Below is a small trained network, with its code and all its weights. Each question gives an input and a class and asks what happens when units are switched off, that is, made to give their printed mean instead of their output.

import numpy as np


def w(rows, s, z=0):
    codes = np.array(rows[::2]) - 128.0
    scale = np.full(codes.shape[1], s)
    scale[-1] = z or s
    return codes * scale


def f(y):
    return y / 2 * (1 + np.tanh(0.7978845608 * (y + 0.044715 * y**3)))


def log_softmax(a):
    a = a - a.max(-1, keepdims=True)
    return a - np.log(np.exp(a).sum(-1, keepdims=True))


def net(x, mask):
    res = np.array(x, float).reshape(1, 5) / 4 @ E
    y = f(res @ A[0][:, :-1].T + A[0][:, -1])
    res = res + np.where(mask, y, B[0][:, -1]) @ B[0][:, :-1]
    return log_softmax(res[-1] @ U[:, :-1].T + U[:, -1])


A, B = {}, {}
E = w([
[90,156,135,198,81,53,198,18,101],'x0',
[153,75,155,140,144,116,156,96,44],'x1',
[139,126,69,96,36,150,92,102,152],'x2',
[139,101,255,80,79,186,139,124,94],'x3',
[174,75,91,177,177,85,72,83,200],'x4',
],0.014)
A[0] = w([
[128,169,34,140,108,67,124,76,195,153],'N0',
[138,81,247,90,118,135,148,89,94,252],'N1',
[100,136,231,71,147,115,153,128,124,198],'N2',
[112,160,98,165,113,107,135,52,156,136],'N3',
[130,143,110,103,137,84,115,101,135,18],'N4',
[126,128,191,159,170,96,192,125,95,211],'N5',
[132,105,176,106,141,134,126,137,156,23],'N6',
[124,148,92,132,185,116,95,178,187,139],'N7',
[66,147,157,112,94,124,184,126,47,122],'N8',
[166,52,108,153,151,91,72,138,156,161],'N9',
[143,154,178,43,85,192,91,172,169,143],'N10',
[127,133,122,157,109,139,210,104,44,166],'N11',
],0.013,0.0042)
B[0] = w([
[73,70,65,171,74,163,159,84,193,254],'N0',
[185,70,209,148,81,152,124,110,73,247],'N1',
[88,157,194,146,105,131,150,159,123,207],'N2',
[65,135,119,209,76,152,184,76,129,211],'N3',
[119,106,161,133,110,157,140,106,127,145],'N4',
[140,220,150,156,173,123,167,73,88,207],'N5',
[104,93,151,152,129,178,157,124,128,151],'N6',
[102,108,141,116,238,143,148,198,214,205],'N7',
[102,150,141,118,109,65,47,172,114,216],'N8',
[174,87,140,82,171,86,107,50,190,209],'N9',
[125,135,114,120,72,252,116,172,95,241],'N10',
[113,119,129,100,147,22,86,141,111,208],'N11',
],0.011,0.02)
U = w([
[233,70,148,138,158,77,137,26,96,74],'0',
[107,148,23,60,115,54,66,179,77,247],'1',
[157,82,85,78,178,140,82,162,223,84],'2',
[123,205,188,143,83,26,131,114,80,1],'3',
[124,213,6,40,97,194,130,193,140,183],'4',
[92,106,78,197,62,99,167,69,182,204],'5',
[161,118,198,111,60,200,109,151,95,85],'6',
[129,187,154,173,237,133,202,142,153,199],'7',
],0.011,0.0073)

Each question gives the input, the list of numbers given to net, and the class t.
The units are the neurons (one row each of A and B). Each row of codes is followed by its name. A weight is (code - 128) times the scale printed after its matrix; where a second scale follows, it is the last column's (A, B and U).
mask holds one flag per neuron, in row order. A switched-off neuron (its flag False) gives its mean, the last column of its row in B, instead of its output. The means were averaged over made-up inputs and are rounded, as every weight is.
A unit's drop is (log p(t) with every unit on - log p(t) with that unit switched off) / (log p(t) with every unit on - log p(t) with every unit switched off).
The circuit of an input: a set's keep is (log p(t) with only the set's units on - log p(t) with every unit switched off) / (log p(t) with every unit on - log p(t) with every unit switched off). Starting from all 12 units, units are removed one at a time, each time the one whose removal leaves the highest keep (on an exact tie, the one counted first), for as long as the keep stays at least 0.8.
circuit, biggest first: the units of the circuit, biggest drop first
top k neurons: the k neurons with the biggest drops, biggest first
drop of u: that unit's drop, to one decimal
input [-4,2,7,-3,-7], class 4: circuit, biggest first : N1
input [-1,-8,1,3,2], class 4: top 2 neurons : N1, N10
input [-8,-1,3,3,3], class 4: circuit, biggest first : N10, N1
input [0,-7,-5,-6,-1], class 2: circuit, biggest first : N7, N5
input [3,8,-8,-6,6], class 0: top 4 neurons : N9, N5, N2, N10
input [-7,6,-1,-6,-6], class 4: top 2 neurons : N9, N1
input [-2,7,-4,-4,-1], class 0: top 3 neurons : N7, N2, N10
input [-6,7,-4,-5,1], class 2: top 3 neurons : N9, N3, N2
input [2,3,-5,4,4], class 0: top 3 neurons : N1, N8, N10
input [-4,-2,6,2,3], class 4: top 2 neurons : N10, N1
input [3,-4,-1,4,2], class 6: top 2 neurons : N0, N11
input [-4,-3,5,-7,7], class 2: top 2 neurons : N7, N9
input [6,-4,0,7,3], class 3: top 2 neurons : N10, N0
input [-4,-8,6,-8,-1], class 2: circuit, biggest first : N7
input [0,2,-4,7,6], class 0: top 2 neurons : N10, N5
input [-3,1,-3,3,4], class 0: top 3 neurons : N9, N10, N8
input [-1,8,-5,-6,-3], class 3: top 2 neurons : N5, N7
input [-5,0,0,-8,-4], class 2: top 2 neurons : N7, N5
input [8,3,4,-4,-7], class 3: top 2 neurons : N8, N11
input [4,-3,-4,5,-4], class 3: drop of N2 : 0.0
input [1,-3,-3,-2,-5], class 3: drop of N0 : 0.1
input [-4,-8,5,1,-8], class 4: drop of N1 : 0.3
input [-2,-5,-5,-8,3], class 2: drop of N7 : 2.5
